[[122 130 149 133]
 [112 149 108 148]
 [123 138 125 140]
 [119 108 112 112]
 [125 121 148 108]]
->
[[112 149 108]
 [123 138 125]]

[[107 114 117 114 141]
 [126 126 126 126 129]
 [140 138 137 138 118]
 [138 110 106 110 105]]
->
[[126 126 126]
 [140 138 137]]

[[116 142 126 147 139]
 [124 127 149 148 114]
 [128 130 122 105 144]
 [126 148 126 151 112]]
->
[[124 127 149]
 [128 130 122]]

[[106 113 124 123]
 [121 119 125 125]
 [139 122 125 127]
 [112 145 136 124]
 [149 127 125 128]]
->
[[121 119 125]
 [139 122 125]]

[[136 122 104 108]
 [125 130 109 145]
 [104 103 108 116]
 [110 141 153 136]]
->
[[125 130 109]
 [104 103 108]]

[[132 123 127 128]
 [126 127 129 129]
 [112 154 102 121]
 [127 130 126 136]
 [135 124 128 121]]
->
[[126 127 129]
 [112 154 102]]

[[145 121 152 130]
 [111 133 102 125]
 [115 126 131 136]
 [108 130 139 125]
 [125 123 140 116]]
->
[[111 133 102]
 [115 126 131]]

[[124 131 100 126 129]
 [129 116 134 128 133]
 [126 141 139 142 128]
 [134 133 133 133 130]]
->
[[129 116 134]
 [126 141 139]]
---
[[131 115 120 128 131 121 123]
 [120 137 135 128 125 138 131]
 [109 129 135 126 129 124 123]
 [147 114 126 133 108 119 125]
 [122 138 116 125 147 149 122]]
->
[[109 129 135 126 129 124 123]
 [120 137 135 128 125 138 131]
 [122 138 116 125 147 149 122]
 [131 115 120 128 131 121 123]
 [147 114 126 133 108 119 125]]

[[122 103 129 127 140 126 136 145 136 143 119 115 106 133 134]
 [129 118 142 103 133 137 139 139 126 157 140 134 121 141 128]
 [127 141 131 115 115 126 122 121 115 120 136 133 146 131 120]]
->
[[122 103 129 127 140 126 136 145 136 143 119 115 106 133 134]
 [127 141 131 115 115 126 122 121 115 120 136 133 146 131 120]
 [129 118 142 103 133 137 139 139 126 157 140 134 121 141 128]]

[[125 126 129 126 129 120 131]
 [117 125 132 116 130 106 135]
 [121 119 124 119 127 103 142]
 [131 126 117 118 128 116 143]
 [128 125 128 124 128 120 131]
 [126 128 128 126 128 125 129]
 [137 139 122 102 133 113 142]
 [136 125 111 110 128 109 152]]
->
[[117 125 132 116 130 106 135]
 [121 119 124 119 127 103 142]
 [125 126 129 126 129 120 131]
 [126 128 128 126 128 125 129]
 [128 125 128 124 128 120 131]
 [131 126 117 118 128 116 143]
 [136 125 111 110 128 109 152]
 [137 139 122 102 133 113 142]]

[[131 140 157]
 [129 129 127]]
->
[[129 129 127]
 [131 140 157]]

[[123 121 119 119 138 106]
 [126 120 118 130 132 115]
 [131 122 128 131 125 141]
 [124 119 123 129 122 116]]
->
[[123 121 119 119 138 106]
 [124 119 123 129 122 116]
 [126 120 118 130 132 115]
 [131 122 128 131 125 141]]

[[131 152]
 [148 127]
 [127 153]
 [126 110]
 [140 131]]
->
[[126 110]
 [127 153]
 [131 152]
 [140 131]
 [148 127]]

[[134 133 132 129 125 125 127 129 141 129 137 117 148 117 127 133]
 [132 130 133 129 136 125 129 125 124 129 137 131 101 141 120 123]
 [120 115 137 130 131 127 126 123 116 131 125 126 132 124 126 134]
 [129 144 134 128 117 127 127 125 122 116 126 121 112 137 121 130]]
->
[[120 115 137 130 131 127 126 123 116 131 125 126 132 124 126 134]
 [129 144 134 128 117 127 127 125 122 116 126 121 112 137 121 130]
 [132 130 133 129 136 125 129 125 124 129 137 131 101 141 120 123]
 [134 133 132 129 125 125 127 129 141 129 137 117 148 117 127 133]]
